Below are the code and all the weights of a small trained network. Each question names an input and a class and asks about switching units off, where a switched-off unit gives its printed mean instead of its output.

import numpy as np


def w(rows, s, z=0):
    codes = np.array(rows[::2]) - 128.0
    scale = np.full(codes.shape[1], s)
    scale[-1] = z or s
    return codes * scale


def norm(h):
    return h / np.sqrt((h * h).mean(-1, keepdims=True) + 1e-5)


def f(y):
    return np.maximum(y, 0)


def log_softmax(a):
    a = a - a.max(-1, keepdims=True)
    return a - np.log(np.exp(a).sum(-1, keepdims=True))


def net(x, mask):
    res = np.array(x, float).reshape(1, 4) / 4 @ E
    u = 0
    for l in range(2):
        y = f(norm(res) @ A[l][:, :-1].T + A[l][:, -1])
        res = res + np.where(mask[u : u + 4], y, B[l][:, -1]) @ B[l][:, :-1]
        u += 4
    return log_softmax(norm(res)[-1] @ U[:, :-1].T + U[:, -1])


A, B = {}, {}
E = w([
[228,201,156,75,154,21,161,255],'x0',
[222,131,45,92,57,139,193,67],'x1',
[155,39,167,61,72,150,78,155],'x2',
[224,39,55,231,167,58,58,115],'x3',
],0.001)
A[0] = w([
[178,28,145,26,68,187,34,189,48],'L0N0',
[219,109,23,103,58,133,254,80,5],'L0N1',
[137,150,168,118,129,70,155,171,178],'L0N2',
[100,249,35,207,224,136,175,120,40],'L0N3',
],0.0025,0.0026)
B[0] = w([
[117,161,171,200,131,3,222,92,209],'L0N0',
[184,201,147,79,138,116,45,100,207],'L0N1',
[97,132,103,125,108,209,144,116,248],'L0N2',
[144,48,220,118,66,22,175,129,207],'L0N3',
],0.004,0.0018)
A[1] = w([
[191,165,97,96,133,128,143,193,45],'L1N0',
[53,104,197,171,208,101,77,242,8],'L1N1',
[179,150,135,115,153,87,161,255,40],'L1N2',
[208,67,60,193,186,67,64,169,41],'L1N3',
],0.0037,0.0013)
B[1] = w([
[87,74,96,178,177,165,57,122,187],'L1N0',
[255,171,61,89,109,103,94,92,239],'L1N1',
[77,40,110,206,133,143,105,56,231],'L1N2',
[54,194,182,43,119,190,187,205,251],'L1N3',
],0.0042,0.0024)
U = w([
[235,193,90,78,127,116,58,110,242],'0',
[58,171,167,59,129,180,202,215,197],'1',
[141,92,184,180,113,2,201,108,2],'2',
[71,71,77,193,145,196,79,97,71],'3',
],0.0076,0.00049)

Each question gives the input, the list of numbers given to net, and the class t.
The units are the neurons (one row each of A and B). Each row of codes is followed by its name. A weight is (code - 128) times the scale printed after its matrix; where a second scale follows, it is the last column's (A, B and U).
mask holds one flag per neuron, layer by layer. A switched-off neuron (its flag False) gives its mean, the last column of its row in B, instead of its output. The means were averaged over made-up inputs and are rounded, as every weight is.
A unit's drop is (log p(t) with every unit on - log p(t) with that unit switched off) / (log p(t) with every unit on - log p(t) with every unit switched off).
The circuit of an input: a set's keep is (log p(t) with only the set's units on - log p(t) with every unit switched off) / (log p(t) with every unit on - log p(t) with every unit switched off). Starting from all 8 units, units are removed one at a time, each time the one whose removal leaves the highest keep (on an exact tie, the one counted first), for as long as the keep stays at least 0.8.
circuit, biggest first: the units of the circuit, biggest drop first
unit that matters most: the unit with the biggest drop
k most important neurons: the k neurons with the biggest drops, biggest first
k most important neurons of layer l: the k neurons of layer l with the biggest drops, biggest first
input [-3,1,-7,-2], class 2: 2 most important neurons : L0N3; L1N3
input [2,-2,-3,7], class 1: circuit, biggest first : L1N3
input [-2,6,6,7], class 1: circuit, biggest first : L1N3; L1N1
input [0,7,4,-6], class 0: 2 most important neurons : L0N1; L1N3
input [-1,-4,-4,-3], class 0: 3 most important neurons of layer 1 : L1N1; L1N3; L1N2
input [-4,2,2,4], class 1: 2 most important neurons : L1N3; L0N2
input [1,-5,-3,-5], class 0: 2 most important neurons of layer 1 : L1N1; L1N3
input [8,-2,7,-1], class 3: circuit, biggest first : L1N2; L1N0
input [-8,3,8,-7], class 2: circuit, biggest first : L0N0; L1N3
input [-6,6,-3,-1], class 0: 2 most important neurons : L0N1; L1N2
input [-6,8,-1,-5], class 0: 4 most important neurons : L0N1; L1N3; L1N2; L0N2
input [7,-3,6,-4], class 3: 2 most important neurons : L1N2; L0N3
input [4,6,8,3], class 2: 2 most important neurons : L0N0; L1N1
input [-2,-8,8,2], class 0: 2 most important neurons of layer 1 : L1N1; L1N2
input [1,5,-8,-7], class 2: unit that matters most : L0N3
input [-1,-7,5,-7], class 0: circuit, biggest first : L1N1; L1N3
input [-5,-3,6,4], class 2: 2 most important neurons of layer 0 : L0N0; L0N2
input [6,-8,7,-3], class 0: 3 most important neurons : L1N1; L0N3; L0N2
input [-2,3,0,-1], class 0: 3 most important neurons : L0N1; L1N3; L1N2
input [-1,-4,-8,1], class 2: circuit, biggest first : L0N3
input [1,-2,8,-7], class 2: 2 most important neurons : L0N0; L1N3
input [-3,3,6,4], class 2: 2 most important neurons : L0N0; L1N1
input [-5,-5,5,2], class 0: 2 most important neurons of layer 0 : L0N3; L0N2
